Below are the code and all the weights of a small trained network. Each question names an input and a target symbol and asks about switching units off, where a switched-off unit gives its printed mean instead of its output.

import numpy as np


def w(rows, s, z=0):
    codes = np.array(rows[::2]) - 128.0
    scale = np.full(codes.shape[1], s)
    scale[-1] = z or s
    return codes * scale


def norm(h):
    return h / np.sqrt((h * h).mean(-1, keepdims=True) + 1e-5)


def f(y):
    return np.maximum(y, 0)


def softmax(a):
    e = np.exp(a - a.max(-1, keepdims=True))
    return e / e.sum(-1, keepdims=True)


def log_softmax(a):
    a = a - a.max(-1, keepdims=True)
    return a - np.log(np.exp(a).sum(-1, keepdims=True))


def net(x, mask):
    ids = ['αβγδεζηθλμξπσφψω'.index(c) for c in x.split()]
    T = len(ids)
    res = E[ids] + P[:T]
    u = 0
    for l in range(3):
        r = norm(res)
        for j in range(2):
            rows = slice(4 * j, 4 * j + 4)
            q, k, v = (r @ M[l][rows].T for M in (Q, K, V))
            z = softmax(np.where(np.tri(T) > 0, q @ k.T / 4**0.5, -1e9)) @ v
            o = O[l][rows]
            res = res + np.where(mask[u + j], z, o[:, -1]) @ o[:, :-1]
        u += 2
        y = f(norm(res) @ A[l][:, :-1].T + A[l][:, -1])
        res = res + np.where(mask[u : u + 4], y, B[l][:, -1]) @ B[l][:, :-1]
        u += 4
    return log_softmax(norm(res)[-1] @ U[:, :-1].T + U[:, -1])


Q, K, V, O, A, B = {}, {}, {}, {}, {}, {}
E = w([
[103,119,160,156,122,166],'α',
[98,94,82,122,130,67],'β',
[163,110,130,95,82,148],'γ',
[56,139,98,147,136,181],'δ',
[134,134,143,147,106,144],'ε',
[123,72,187,120,153,101],'ζ',
[100,134,60,97,184,106],'η',
[100,127,157,182,140,141],'θ',
[169,134,67,182,92,147],'λ',
[139,185,150,151,102,147],'μ',
[172,73,149,131,148,120],'ξ',
[251,143,176,144,149,139],'π',
[160,151,129,121,123,125],'σ',
[111,170,158,82,132,138],'φ',
[97,104,140,183,198,150],'ψ',
[160,86,147,128,143,143],'ω',
],0.03)
P = w([
[65,169,147,228,20,132],'0',
[206,77,82,90,64,254],'1',
[79,142,78,178,162,225],'2',
[161,83,95,145,102,213],'3',
[213,79,102,174,124,131],'4',
[193,85,76,130,102,193],'5',
[194,89,77,122,101,190],'6',
[150,101,107,214,173,149],'7',
[193,103,96,185,139,107],'8',
[145,99,90,172,138,184],'9',
[178,81,82,124,95,202],'10',
[144,97,113,176,115,180],'11',
[181,103,86,147,100,146],'12',
],0.0057)
Q[0] = w([
[67,132,104,101,84,148],'L0H0',
[96,55,100,50,92,69],'L0H0',
[116,202,142,86,184,113],'L0H0',
[146,96,110,159,156,105],'L0H0',
[73,103,113,209,67,149],'L0H1',
[102,131,142,77,117,120],'L0H1',
[213,158,122,146,93,90],'L0H1',
[96,107,172,255,112,106],'L0H1',
],0.0082)
K[0] = w([
[70,82,94,62,212,177],'L0H0',
[194,16,136,25,142,214],'L0H0',
[159,176,206,44,157,143],'L0H0',
[136,82,142,192,109,91],'L0H0',
[43,81,11,175,43,131],'L0H1',
[130,35,76,100,1,122],'L0H1',
[233,177,45,138,107,59],'L0H1',
[106,86,50,234,177,109],'L0H1',
],0.0076)
V[0] = w([
[2,217,99,143,169,198],'L0H0',
[155,110,52,86,136,187],'L0H0',
[153,144,140,170,81,61],'L0H0',
[36,87,97,45,151,102],'L0H0',
[67,114,80,180,87,158],'L0H1',
[109,71,168,65,137,92],'L0H1',
[181,208,88,157,163,67],'L0H1',
[189,146,114,67,96,175],'L0H1',
],0.0074)
O[0] = w([
[204,83,139,144,128,108,154],'L0H0',
[157,132,110,158,206,62,145],'L0H0',
[115,126,69,46,74,157,134],'L0H0',
[100,155,124,187,157,58,4],'L0H0',
[156,135,2,131,60,137,196],'L0H1',
[146,116,111,199,57,147,42],'L0H1',
[186,33,71,112,45,204,101],'L0H1',
[71,153,83,177,171,123,136],'L0H1',
],0.0066,0.0048)
A[0] = w([
[87,163,46,208,203,203,100],'L0N0',
[202,207,166,111,213,200,193],'L0N1',
[116,118,91,35,81,136,164],'L0N2',
[23,2,188,164,211,93,6],'L0N3',
],0.0063,0.0019)
B[0] = w([
[207,169,179,175,174,158,242],'L0N0',
[111,45,185,196,33,45,255],'L0N1',
[150,28,251,171,113,46,184],'L0N2',
[162,134,80,16,2,124,206],'L0N3',
],0.0067,0.0045)
Q[1] = w([
[26,48,159,197,149,138],'L1H0',
[105,120,1,129,73,52],'L1H0',
[97,201,46,65,143,60],'L1H0',
[88,174,187,135,109,46],'L1H0',
[114,138,60,200,171,79],'L1H1',
[102,109,171,25,142,96],'L1H1',
[168,189,153,88,133,231],'L1H1',
[233,76,137,64,130,128],'L1H1',
],0.0059)
K[1] = w([
[156,135,139,68,111,91],'L1H0',
[50,32,52,77,136,138],'L1H0',
[123,144,137,162,254,15],'L1H0',
[65,163,184,165,162,80],'L1H0',
[150,115,36,116,161,159],'L1H1',
[73,66,191,101,143,140],'L1H1',
[92,130,109,103,41,148],'L1H1',
[165,112,80,157,144,134],'L1H1',
],0.0088)
V[1] = w([
[204,77,193,60,191,216],'L1H0',
[181,60,213,113,131,65],'L1H0',
[134,183,110,198,140,2],'L1H0',
[69,54,114,173,110,104],'L1H0',
[178,153,77,129,97,69],'L1H1',
[112,172,156,76,75,148],'L1H1',
[128,130,86,96,221,125],'L1H1',
[172,77,154,130,151,91],'L1H1',
],0.0067)
O[1] = w([
[165,151,177,188,146,119,193],'L1H0',
[153,118,91,142,136,119,221],'L1H0',
[85,74,147,159,114,194,41],'L1H0',
[2,150,90,103,89,167,158],'L1H0',
[117,113,195,96,98,191,140],'L1H1',
[179,168,156,157,136,90,111],'L1H1',
[127,112,147,114,105,143,2],'L1H1',
[161,79,123,168,104,150,180],'L1H1',
],0.0085,0.0043)
A[1] = w([
[94,143,50,83,254,94,83],'L1N0',
[151,49,55,141,204,123,111],'L1N1',
[170,187,172,152,4,156,153],'L1N2',
[140,155,212,190,200,190,250],'L1N3',
],0.0061,0.0017)
B[1] = w([
[120,81,71,64,241,109,162],'L1N0',
[29,128,181,199,62,212,198],'L1N1',
[106,72,140,158,165,207,255],'L1N2',
[179,37,120,48,57,2,221],'L1N3',
],0.0075,0.0054)
Q[2] = w([
[143,153,18,106,136,171],'L2H0',
[143,110,207,19,87,51],'L2H0',
[46,155,150,105,87,14],'L2H0',
[237,78,161,192,18,219],'L2H0',
[243,73,49,162,76,28],'L2H1',
[98,102,203,79,175,72],'L2H1',
[110,174,15,155,87,241],'L2H1',
[78,231,93,2,202,38],'L2H1',
],0.0068)
K[2] = w([
[168,156,66,121,194,167],'L2H0',
[65,107,179,89,82,100],'L2H0',
[159,44,177,115,125,45],'L2H0',
[117,141,178,195,79,141],'L2H0',
[131,147,107,119,2,188],'L2H1',
[123,101,102,42,208,61],'L2H1',
[186,93,57,75,148,185],'L2H1',
[125,28,117,171,224,119],'L2H1',
],0.011)
V[2] = w([
[93,116,148,80,119,69],'L2H0',
[110,199,74,200,172,145],'L2H0',
[152,79,86,2,132,82],'L2H0',
[85,102,82,129,170,166],'L2H0',
[126,189,104,151,196,91],'L2H1',
[142,189,151,87,164,66],'L2H1',
[144,1,171,155,252,137],'L2H1',
[43,100,124,216,83,141],'L2H1',
],0.0081)
O[2] = w([
[103,33,169,132,154,172,58],'L2H0',
[145,166,44,253,78,43,86],'L2H0',
[158,103,100,61,122,186,34],'L2H0',
[167,177,119,106,243,85,94],'L2H0',
[205,8,178,120,33,99,4],'L2H1',
[130,36,138,167,112,116,2],'L2H1',
[200,80,135,206,211,119,104],'L2H1',
[95,127,140,166,211,81,222],'L2H1',
],0.0079,0.0061)
A[2] = w([
[97,12,85,58,201,15,165],'L2N0',
[106,184,106,112,1,140,44],'L2N1',
[28,72,32,98,44,152,252],'L2N2',
[179,85,141,63,29,118,51],'L2N3',
],0.0048,0.0014)
B[2] = w([
[74,100,167,92,113,243,248],'L2N0',
[109,174,60,236,130,160,234],'L2N1',
[161,89,2,90,140,66,255],'L2N2',
[180,190,4,110,104,130,206],'L2N3',
],0.0092,0.002)
U = w([
[165,111,122,118,80,126,103],'α',
[45,124,100,92,98,107,145],'β',
[194,137,125,97,104,145,98],'γ',
[150,168,129,107,153,4,244],'δ',
[106,175,176,105,146,138,84],'ε',
[138,163,177,40,119,153,252],'ζ',
[142,111,124,137,197,164,89],'η',
[140,132,176,157,162,105,92],'θ',
[154,155,72,135,97,159,95],'λ',
[93,189,194,156,69,161,83],'μ',
[102,127,173,140,95,52,159],'ξ',
[239,119,176,108,122,71,138],'π',
[143,92,117,133,55,66,148],'σ',
[83,94,203,135,102,138,188],'φ',
[126,94,150,167,104,170,48],'ψ',
[159,121,167,160,140,138,128],'ω',
],0.012,0.0027)

Each question gives the input, a string of symbols that net reads in full, and the target symbol t.
The units are the heads (4 rows each of Q, K, V and O) and the neurons (one row each of A and B). Each row of codes is followed by its name. A weight is (code - 128) times the scale printed after its matrix; where a second scale follows, it is the last column's (O, A, B and U).
mask holds one flag per unit, layer by layer, with each layer's heads first. A switched-off unit (its flag False) gives its mean, the last column of its rows in O or B, instead of its output. The means were averaged over made-up inputs and are rounded, as every weight is.
A unit's drop is (log p(t) with every unit on - log p(t) with that unit switched off) / (log p(t) with every unit on - log p(t) with every unit switched off).
The circuit of an input: a set's keep is (log p(t) with only the set's units on - log p(t) with every unit switched off) / (log p(t) with every unit on - log p(t) with every unit switched off). Starting from the 12 units with the biggest drops (on a tie, the unit counted first), units are removed one at a time, each time the one whose removal leaves the highest keep (on an exact tie, the one counted first), for as long as the keep stays at least 0.8.
units of the circuit, in order: the units of the circuit, biggest drop first
most important unit: the unit with the biggest drop
k most important neurons of layer l: the k neurons of layer l with the biggest drops, biggest first
heads that matter: for each layer, one digit per head in row order, 1 if its drop is at least 0.15 and else 0, layers parted by /
input π δ ω, target π: units of the circuit, in order -> [L1H0 L1N3]
input ω δ μ β δ π η φ λ φ η ψ, target σ: units of the circuit, in order -> [L0N3 L1N3 L2H1 L0N0]
input π ξ λ μ ψ ζ ω ζ λ φ δ σ, target π: units of the circuit, in order -> [L1H0 L0H0 L0N2]
input λ λ λ λ π ξ δ θ φ, target φ: most important unit -> L0N1
input π φ λ ζ ω δ γ, target π: units of the circuit, in order -> [L1H0 L0N2]
input ζ ξ ω θ ω ψ ω, target φ: units of the circuit, in order -> [L0H1 L2H0 L0H0 L0N1]
input ξ α η, target η: units of the circuit, in order -> [L2H1 L2N0]
input λ μ ψ ε σ, target ζ: units of the circuit, in order -> [L0H0 L2H1]
input γ σ λ δ ζ α α γ β φ ψ, target β: heads that matter -> 11 / 11 / 01
input γ ξ ζ, target ζ: heads that matter -> 00 / 00 / 10
input ε λ λ ψ, target μ: heads that matter -> 11 / 11 / 11
input θ ε δ λ β π δ ε θ η, target η: heads that matter -> 00 / 00 / 01
input α δ λ ψ, target ξ: heads that matter -> 11 / 11 / 10
input ε η φ ζ σ η α ψ α δ π σ, target μ: most important unit -> L0N0
input λ π φ ε σ, target ζ: heads that matter -> 10 / 00 / 11
input ε ζ ω, target μ: 3 most important neurons of layer 1 -> [L1N2 L1N3 L1N0]
input θ ψ γ ζ ω γ ξ, target δ: 2 most important neurons of layer 0 -> [L0N0 L0N3]
input γ π λ β α θ δ λ ε θ, target β: heads that matter -> 11 / 11 / 11
input ω ζ λ ω ξ θ λ λ γ γ λ ω ξ, target σ: 3 most important neurons of layer 1 -> [L1N3 L1N0 L1N2]
input α δ π ε ε η ζ, target ζ: heads that matter -> 10 / 00 / 00
input η σ θ ψ θ β ψ ζ α φ α, target η: most important unit -> L2H1
input ω λ σ, target σ: heads that matter -> 11 / 11 / 01
input γ ε ξ ε ζ η φ δ ψ γ σ, target β: 2 most important neurons of layer 0 -> [L0N1 L0N0]
input μ ψ λ λ δ δ π ω, target λ: 2 most important neurons of layer 0 -> [L0N0 L0N2]
input π γ ω δ ξ λ φ β ψ, target π: heads that matter -> 00 / 10 / 00
input θ ω φ μ γ, target δ: heads that matter -> 10 / 11 / 00
input ψ ζ ξ δ ξ λ ψ ψ β, target β: heads that matter -> 10 / 10 / 00
input ε λ γ μ λ η λ ω, target μ: 2 most important neurons of layer 0 -> [L0N2 L0N0]
